Here is a tiny trained network, its code and every weight. The questions are about switching its units off for an input and a target symbol, where a switched-off unit gives its printed mean instead of its output.

import numpy as np


def w(rows, s, z=0):
    codes = np.array(rows[::2]) - 128.0
    scale = np.full(codes.shape[1], s)
    scale[-1] = z or s
    return codes * scale


def f(y):
    return np.maximum(y, 0)


def softmax(a):
    e = np.exp(a - a.max(-1, keepdims=True))
    return e / e.sum(-1, keepdims=True)


def log_softmax(a):
    a = a - a.max(-1, keepdims=True)
    return a - np.log(np.exp(a).sum(-1, keepdims=True))


def net(x, mask):
    ids = ['βγδεζθλμξπστφψω'.index(c) for c in x.split()]
    T = len(ids)
    res = E[ids] + P[:T]
    u = 0
    for l in range(2):
        r = res
        for j in range(2):
            rows = slice(3 * j, 3 * j + 3)
            q, k, v = (r @ M[l][rows].T for M in (Q, K, V))
            z = softmax(np.where(np.tri(T) > 0, q @ k.T / 3**0.5, -1e9)) @ v
            o = O[l][rows]
            res = res + np.where(mask[u + j], z, o[:, -1]) @ o[:, :-1]
        u += 2
        y = f(res @ A[l][:, :-1].T + A[l][:, -1])
        res = res + np.where(mask[u : u + 4], y, B[l][:, -1]) @ B[l][:, :-1]
        u += 4
    return log_softmax(res[-1] @ U[:, :-1].T + U[:, -1])


Q, K, V, O, A, B = {}, {}, {}, {}, {}, {}
E = w([
[131,121,136,132,80,88,97,173],'β',
[115,100,118,132,212,102,255,211],'γ',
[131,120,133,135,75,87,95,172],'δ',
[137,111,123,113,66,96,91,181],'ε',
[125,124,115,100,97,90,64,191],'ζ',
[129,144,93,55,82,120,86,198],'θ',
[97,146,154,107,105,90,74,178],'λ',
[113,128,172,133,56,98,121,162],'μ',
[106,170,138,133,67,123,150,134],'ξ',
[138,123,148,77,61,199,160,151],'π',
[82,190,141,71,130,188,113,157],'σ',
[133,101,170,175,114,159,142,133],'τ',
[118,121,146,168,168,163,83,148],'φ',
[165,82,80,190,132,162,121,111],'ψ',
[162,141,41,122,173,206,139,120],'ω',
],0.0066)
P = w([
[240,200,177,106,84,115,61,139],'0',
[219,188,164,123,90,123,70,157],'1',
[195,181,165,131,98,139,83,160],'2',
[171,162,146,138,99,140,100,170],'3',
[147,147,139,143,111,149,105,170],'4',
[125,137,128,147,117,154,121,169],'5',
[104,120,123,147,128,160,128,175],'6',
[82,109,113,159,132,164,140,174],'7',
[62,96,109,158,140,176,150,177],'8',
[40,81,101,165,149,177,159,177],'9',
[25,68,97,163,154,178,165,185],'10',
[3,54,90,166,160,189,174,188],'11',
],0.0049)
Q[0] = w([
[143,109,127,90,167,116,128,33],'L0H1',
[135,104,159,120,153,165,107,124],'L0H1',
[123,113,159,100,176,100,141,94],'L0H1',
[115,109,148,145,177,152,160,127],'L0H2',
[172,97,111,79,208,46,144,3],'L0H2',
[107,117,95,194,108,172,114,195],'L0H2',
],0.047)
K[0] = w([
[253,206,163,112,140,64,131,159],'L0H1',
[126,158,82,173,129,45,141,88],'L0H1',
[208,176,147,102,83,70,70,88],'L0H1',
[208,114,167,80,168,41,162,185],'L0H2',
[214,226,139,80,53,157,42,91],'L0H2',
[115,134,81,88,232,101,228,133],'L0H2',
],0.023)
V[0] = w([
[188,92,120,97,109,254,123,74],'L0H1',
[118,55,66,88,6,60,69,104],'L0H1',
[143,128,111,143,160,198,32,65],'L0H1',
[111,139,121,69,104,93,154,159],'L0H2',
[95,148,84,24,94,73,130,169],'L0H2',
[147,155,167,111,118,90,191,166],'L0H2',
],0.0098)
O[0] = w([
[144,169,86,168,80,173,122,225,228],'L0H1',
[96,103,2,112,78,75,165,101,4],'L0H1',
[119,172,101,176,109,91,91,189,120],'L0H1',
[105,109,68,110,99,117,133,127,151],'L0H2',
[113,138,35,130,104,90,158,126,95],'L0H2',
[110,72,95,74,86,142,105,143,254],'L0H2',
],0.0073,0.0013)
A[0] = w([
[150,54,117,238,55,27,190,62,2],'L0N1',
[115,2,206,160,40,82,94,135,50],'L0N2',
[87,205,179,187,31,115,234,85,130],'L0N3',
[1,118,142,130,23,38,119,126,154],'L0N4',
],0.0093,0.0022)
B[0] = w([
[156,30,86,95,182,140,137,61,137],'L0N1',
[134,156,94,46,187,239,67,123,197],'L0N2',
[110,53,187,98,55,175,104,129,182],'L0N3',
[150,81,84,1,59,130,69,203,253],'L0N4',
],0.0068,0.0029)
Q[1] = w([
[84,89,87,61,148,138,128,96],'L1H1',
[162,146,103,152,128,61,162,1],'L1H1',
[154,107,199,120,174,141,95,135],'L1H1',
[66,113,98,83,81,167,154,233],'L1H2',
[157,119,157,122,125,193,139,193],'L1H2',
[85,167,196,148,122,116,80,137],'L1H2',
],0.042)
K[1] = w([
[72,64,168,90,81,50,139,196],'L1H1',
[180,150,118,88,37,101,2,137],'L1H1',
[191,62,91,192,177,115,136,106],'L1H1',
[13,95,112,164,120,213,103,136],'L1H2',
[64,146,103,156,219,115,150,86],'L1H2',
[201,69,110,216,192,171,154,119],'L1H2',
],0.029)
V[1] = w([
[157,22,116,155,169,46,37,151],'L1H1',
[243,81,75,199,136,186,164,92],'L1H1',
[148,160,37,53,252,179,69,150],'L1H1',
[139,173,208,89,156,188,98,51],'L1H2',
[80,196,116,77,101,146,201,120],'L1H2',
[70,206,114,164,193,81,68,171],'L1H2',
],0.022)
O[1] = w([
[96,74,92,84,182,178,132,24,73],'L1H1',
[8,70,111,193,128,144,115,154,146],'L1H1',
[148,193,125,231,133,213,104,63,254],'L1H1',
[175,73,222,130,141,106,77,130,162],'L1H2',
[135,139,132,124,35,89,86,97,91],'L1H2',
[179,91,127,128,75,153,215,90,119],'L1H2',
],0.015,0.006)
A[1] = w([
[186,154,125,26,138,95,166,104,130],'L1N1',
[25,99,114,111,171,152,120,93,157],'L1N2',
[85,90,69,82,174,79,200,5,4],'L1N3',
[172,95,157,172,198,70,234,82,80],'L1N4',
],0.013,0.0039)
B[1] = w([
[65,145,168,144,141,129,182,76,205],'L1N1',
[162,102,125,162,104,43,144,83,254],'L1N2',
[175,99,127,112,161,136,128,254,163],'L1N3',
[101,115,78,82,58,119,70,137,188],'L1N4',
],0.012,0.013)
U = w([
[135,117,139,80,193,204,228,120,211],'β',
[170,145,74,132,142,93,107,132,39],'γ',
[179,135,101,122,152,100,114,119,53],'δ',
[129,125,132,121,138,125,126,128,41],'ε',
[91,166,100,132,81,84,91,239,61],'ζ',
[166,145,95,119,149,96,115,112,53],'θ',
[35,175,164,90,149,73,136,78,213],'λ',
[47,152,108,227,112,201,117,123,83],'μ',
[135,65,107,49,67,205,119,110,252],'ξ',
[133,177,38,107,121,153,160,129,110],'π',
[156,129,104,98,163,138,180,180,118],'σ',
[232,177,178,137,51,70,145,105,93],'τ',
[129,164,86,131,174,135,69,9,166],'φ',
[104,53,116,161,107,59,165,86,158],'ψ',
[146,88,254,130,221,132,62,175,136],'ω',
],0.0034)

Each question gives the input, a string of symbols that net reads in full, and the target symbol t.
The units are the heads (3 rows each of Q, K, V and O) and the neurons (one row each of A and B). Each row of codes is followed by its name. A weight is (code - 128) times the scale printed after its matrix; where a second scale follows, it is the last column's (O, A, B and U).
mask holds one flag per unit, layer by layer, with each layer's heads first. A switched-off unit (its flag False) gives its mean, the last column of its rows in O or B, instead of its output. The means were averaged over made-up inputs and are rounded, as every weight is.
A unit's drop is (log p(t) with every unit on - log p(t) with that unit switched off) / (log p(t) with every unit on - log p(t) with every unit switched off).
The circuit of an input: a set's keep is (log p(t) with only the set's units on - log p(t) with every unit switched off) / (log p(t) with every unit on - log p(t) with every unit switched off). Starting from all 12 units, units are removed one at a time, each time the one whose removal leaves the highest keep (on an exact tie, the one counted first), for as long as the keep stays at least 0.8.
units of the circuit, in order: the units of the circuit, biggest drop first
unit that matters most: the unit with the biggest drop
k most important neurons of layer l: the k neurons of layer l with the biggest drops, biggest first
heads that matter: for each layer, one digit per head in row order, 1 if its drop is at least 0.15 and else 0, layers parted by /
input δ β σ ε θ, target τ: units of the circuit, in order : [L1H1]
input θ π δ, target ζ: heads that matter : 10 / 11
input ξ τ ω τ π ζ ξ μ ζ, target λ: units of the circuit, in order : [L0H1; L1H1; L1N1]
input β ξ θ τ, target ω: units of the circuit, in order : [L1H2; L0H2]
input δ ψ λ ξ λ ξ μ ξ ω φ, target μ: heads that matter : 00 / 10
input β σ π, target τ: units of the circuit, in order : [L1H1; L1H2]
input ξ ψ φ μ ω δ μ δ τ, target ω: units of the circuit, in order : [L1H2; L0H2; L0H1]
input θ π σ ξ ψ γ β θ, target ω: units of the circuit, in order : [L0H1; L0N2; L0H2; L1H2]
input ζ γ τ λ, target ω: units of the circuit, in order : [L1H2; L0H1]
input λ φ ψ π ξ ε, target ζ: units of the circuit, in order : [L0H1; L0N4; L1H1; L1H2]
input δ δ λ ε σ π β ξ δ μ, target λ: units of the circuit, in order : [L1H1; L1N1]
input σ ξ ξ π ξ, target ζ: units of the circuit, in order : [L1H1; L0N4; L1H2; L0H1]
input ξ σ β ζ ψ ξ ξ, target ψ: heads that matter : 01 / 10
input β μ β σ τ θ δ τ ζ μ λ, target φ: heads that matter : 11 / 11
input σ ε δ ω π, target μ: units of the circuit, in order : [L1H1]
input ζ π δ μ π φ μ λ μ β, target φ: units of the circuit, in order : [L0N2; L0H1; L1H1; L0N4]
input τ λ τ ξ ξ β σ π ξ ω ψ, target μ: heads that matter : 10 / 10
input φ δ ψ ψ, target ψ: units of the circuit, in order : [L1H1; L1N2]
input ζ ε ζ λ τ θ, target ω: heads that matter : 01 / 01
input ζ φ μ τ ω ξ ξ ζ λ π φ, target ξ: unit that matters most : L1H2
input σ ξ σ π ψ φ ψ π, target ψ: units of the circuit, in order : [L1H1; L1N2; L0H2]
input ω π π ψ β, target ψ: units of the circuit, in order : [L1H1; L1N2]
input π σ σ σ δ ε μ, target φ: 2 most important neurons of layer 0 : [L0N2; L0N1]
input ξ φ ψ ξ ξ φ ψ σ ψ θ τ β, target ω: 2 most important neurons of layer 0 : [L0N2; L0N4]
input π ψ μ ζ φ ω ξ τ ε π ε, target ζ: 2 most important neurons of layer 0 : [L0N4; L0N2]
input ψ ξ σ σ τ ζ π φ λ ψ π, target ψ: heads that matter : 00 / 10
input ψ ψ ζ τ ξ ε ζ π ξ, target ζ: heads that matter : 00 / 11
input λ τ σ β ξ τ δ ζ σ ζ, target τ: heads that matter : 00 / 11
input ε ψ ψ π σ σ τ ξ β, target ω: heads that matter : 01 / 01
